Here is a tiny trained network, its code and every weight. The questions are about switching its units off for an input and a class, where a switched-off unit gives its printed mean instead of its output.

import numpy as np


def w(rows, s, z=0):
    codes = np.array(rows[::2]) - 128.0
    scale = np.full(codes.shape[1], s)
    scale[-1] = z or s
    return codes * scale


def norm(h):
    return h / np.sqrt((h * h).mean(-1, keepdims=True) + 1e-5)


def f(y):
    return np.maximum(y, 0)


def log_softmax(a):
    a = a - a.max(-1, keepdims=True)
    return a - np.log(np.exp(a).sum(-1, keepdims=True))


def net(x, mask):
    res = np.array(x, float).reshape(1, 6) / 4 @ E
    u = 0
    for l in range(3):
        y = f(norm(res) @ A[l][:, :-1].T + A[l][:, -1])
        res = res + np.where(mask[u : u + 13], y, B[l][:, -1]) @ B[l][:, :-1]
        u += 13
    return log_softmax(norm(res)[-1] @ U[:, :-1].T + U[:, -1])


A, B = {}, {}
E = w([
[171,106,134,87],'x0',
[126,129,127,129],'x1',
[137,119,130,116],'x2',
[134,181,255,70],'x3',
[125,29,179,81],'x4',
[99,123,109,58],'x5',
],0.006)
A[0] = w([
[99,149,179,254,96],'0.n0',
[89,166,52,110,208],'0.n1',
[186,137,139,110,12],'0.n2',
[54,108,81,71,135],'0.n3',
[58,153,185,133,189],'0.n4',
[135,179,60,71,185],'0.n5',
[88,111,100,142,74],'0.n6',
[165,108,203,91,97],'0.n7',
[146,65,116,71,139],'0.n8',
[73,143,86,80,8],'0.n9',
[54,147,167,121,136],'0.n10',
[97,129,141,138,184],'0.n11',
[87,90,49,158,20],'0.n12',
],0.009,0.0017)
B[0] = w([
[177,102,139,85,221],'0.n0',
[101,102,58,138,243],'0.n1',
[146,78,103,128,151],'0.n2',
[40,106,147,95,221],'0.n3',
[160,37,77,55,235],'0.n4',
[56,183,155,188,230],'0.n5',
[160,117,99,13,167],'0.n6',
[160,201,61,162,254],'0.n7',
[4,121,53,150,234],'0.n8',
[143,242,144,66,175],'0.n9',
[182,127,92,110,208],'0.n10',
[253,49,230,56,165],'0.n11',
[178,97,89,63,229],'0.n12',
],0.0048,0.0038)
A[1] = w([
[147,179,210,126,241],'1.n0',
[161,150,84,133,115],'1.n1',
[39,133,143,137,133],'1.n2',
[210,80,89,119,112],'1.n3',
[172,114,156,74,135],'1.n4',
[68,146,45,145,101],'1.n5',
[56,63,147,142,117],'1.n6',
[126,77,173,135,231],'1.n7',
[105,68,178,92,103],'1.n8',
[114,226,129,121,188],'1.n9',
[191,53,173,254,251],'1.n10',
[107,116,71,202,176],'1.n11',
[183,121,121,125,56],'1.n12',
],0.0086,0.0022)
B[1] = w([
[170,70,83,89,218],'1.n0',
[201,79,73,169,183],'1.n1',
[156,154,152,92,177],'1.n2',
[98,104,84,87,233],'1.n3',
[144,91,113,119,220],'1.n4',
[185,71,130,139,254],'1.n5',
[201,137,174,158,187],'1.n6',
[153,189,46,224,195],'1.n7',
[104,149,171,233,204],'1.n8',
[113,40,133,156,226],'1.n9',
[143,255,12,32,226],'1.n10',
[129,114,136,36,222],'1.n11',
[189,137,161,83,161],'1.n12',
],0.0055,0.0041)
A[2] = w([
[174,137,45,48,144],'2.n0',
[237,213,153,59,123],'2.n1',
[203,142,15,62,132],'2.n2',
[142,16,26,102,187],'2.n3',
[127,32,177,196,146],'2.n4',
[201,205,55,142,133],'2.n5',
[74,135,138,104,175],'2.n6',
[171,143,90,151,99],'2.n7',
[176,210,163,163,111],'2.n8',
[65,108,58,209,98],'2.n9',
[164,138,214,66,162],'2.n10',
[2,61,166,84,252],'2.n11',
[213,140,142,110,132],'2.n12',
],0.0083,0.003)
B[2] = w([
[155,142,177,149,229],'2.n0',
[105,120,52,159,174],'2.n1',
[91,84,183,136,244],'2.n2',
[186,175,213,122,250],'2.n3',
[65,121,182,243,142],'2.n4',
[2,150,209,112,178],'2.n5',
[162,224,101,65,142],'2.n6',
[85,164,142,158,150],'2.n7',
[100,179,83,136,132],'2.n8',
[130,65,52,158,149],'2.n9',
[119,35,69,187,153],'2.n10',
[134,211,114,172,174],'2.n11',
[132,158,75,88,160],'2.n12',
],0.0059,0.013)
U = w([
[183,34,8,118,142],'0',
[90,181,87,84,137],'1',
[120,106,162,151,254],'2',
[32,86,158,241,3],'3',
[129,114,143,130,37],'4',
],0.012,0.0011)

Each question gives the input, the list of numbers given to net, and the class t.
The units are the neurons (one row each of A and B). Each row of codes is followed by its name. A weight is (code - 128) times the scale printed after its matrix; where a second scale follows, it is the last column's (A, B and U).
mask holds one flag per neuron, layer by layer. A switched-off neuron (its flag False) gives its mean, the last column of its row in B, instead of its output. The means were averaged over made-up inputs and are rounded, as every weight is.
A unit's drop is (log p(t) with every unit on - log p(t) with that unit switched off) / (log p(t) with every unit on - log p(t) with every unit switched off).
The circuit of an input: a set's keep is (log p(t) with only the set's units on - log p(t) with every unit switched off) / (log p(t) with every unit on - log p(t) with every unit switched off). Starting from the 12 units with the biggest drops (on a tie, the unit counted first), units are removed one at a time, each time the one whose removal leaves the highest keep (on an exact tie, the one counted first), for as long as the keep stays at least 0.8.
circuit, biggest first: the units of the circuit, biggest drop first
unit that matters most: the unit with the biggest drop
top k neurons: the k neurons with the biggest drops, biggest first
top k neurons in layer l: the k neurons of layer l with the biggest drops, biggest first
drop when u is switched off: that unit's drop, to one decimal
input [7,-8,-6,-6,3,6], class 4: circuit, biggest first -> 2.n3, 2.n1, 2.n10
input [3,-6,-6,-5,-6,0], class 3: circuit, biggest first -> 2.n5
input [-3,0,8,0,-8,-3], class 3: circuit, biggest first -> 2.n5, 1.n9
input [5,-5,8,-4,8,-3], class 3: circuit, biggest first -> 1.n8, 2.n4
input [7,-6,-1,6,-8,5], class 3: top 2 neurons in layer 1 -> 1.n9, 1.n10
input [-6,-4,3,7,8,5], class 3: top 3 neurons -> 1.n10, 1.n8, 2.n4
input [7,1,1,1,-8,-5], class 3: circuit, biggest first -> 2.n5, 1.n9
input [4,-6,6,-7,2,8], class 1: top 2 neurons in layer 0 -> 0.n3, 0.n9
input [8,6,-5,-4,3,-1], class 2: circuit, biggest first -> 2.n3, 0.n4
input [8,-4,5,-6,-1,4], class 2: top 2 neurons in layer 2 -> 2.n3, 2.n1
input [-8,8,7,-4,5,8], class 1: top 2 neurons in layer 0 -> 0.n3, 0.n8
input [4,8,0,2,-5,-8], class 1: top 2 neurons -> 1.n10, 2.n5
input [-1,-8,-2,5,7,8], class 1: top 2 neurons -> 2.n2, 0.n7
input [-5,5,8,5,-3,-5], class 0: unit that matters most -> 0.n0
input [1,1,3,2,4,8], class 1: top 2 neurons -> 2.n2, 2.n3
input [2,5,0,-7,5,8], class 1: top 2 neurons in layer 2 -> 2.n10, 2.n11
input [4,-3,8,-2,3,6], class 1: top 2 neurons -> 0.n8, 0.n3
input [-2,0,7,8,-5,7], class 0: top 2 neurons in layer 1 -> 1.n10, 1.n9
input [-4,-5,-8,-4,4,2], class 4: top 2 neurons in layer 0 -> 0.n12, 0.n6
input [-1,3,-4,7,-4,-6], class 0: top neuron in layer 1 -> 1.n0
input [-3,-5,-6,7,-6,-6], class 0: top 4 neurons in layer 0 -> 0.n0, 0.n4, 0.n5, 0.n7
input [2,2,0,1,8,5], class 3: top 3 neurons in layer 1 -> 1.n10, 1.n8, 1.n6
input [7,-4,1,-2,-5,6], class 2: drop when 1.n5 is switched off -> 0.7
input [5,-2,6,8,7,-1], class 0: drop when 2.n3 is switched off -> 0.2
input [3,-7,5,-5,4,-2], class 4: drop when 2.n3 is switched off -> 0.6
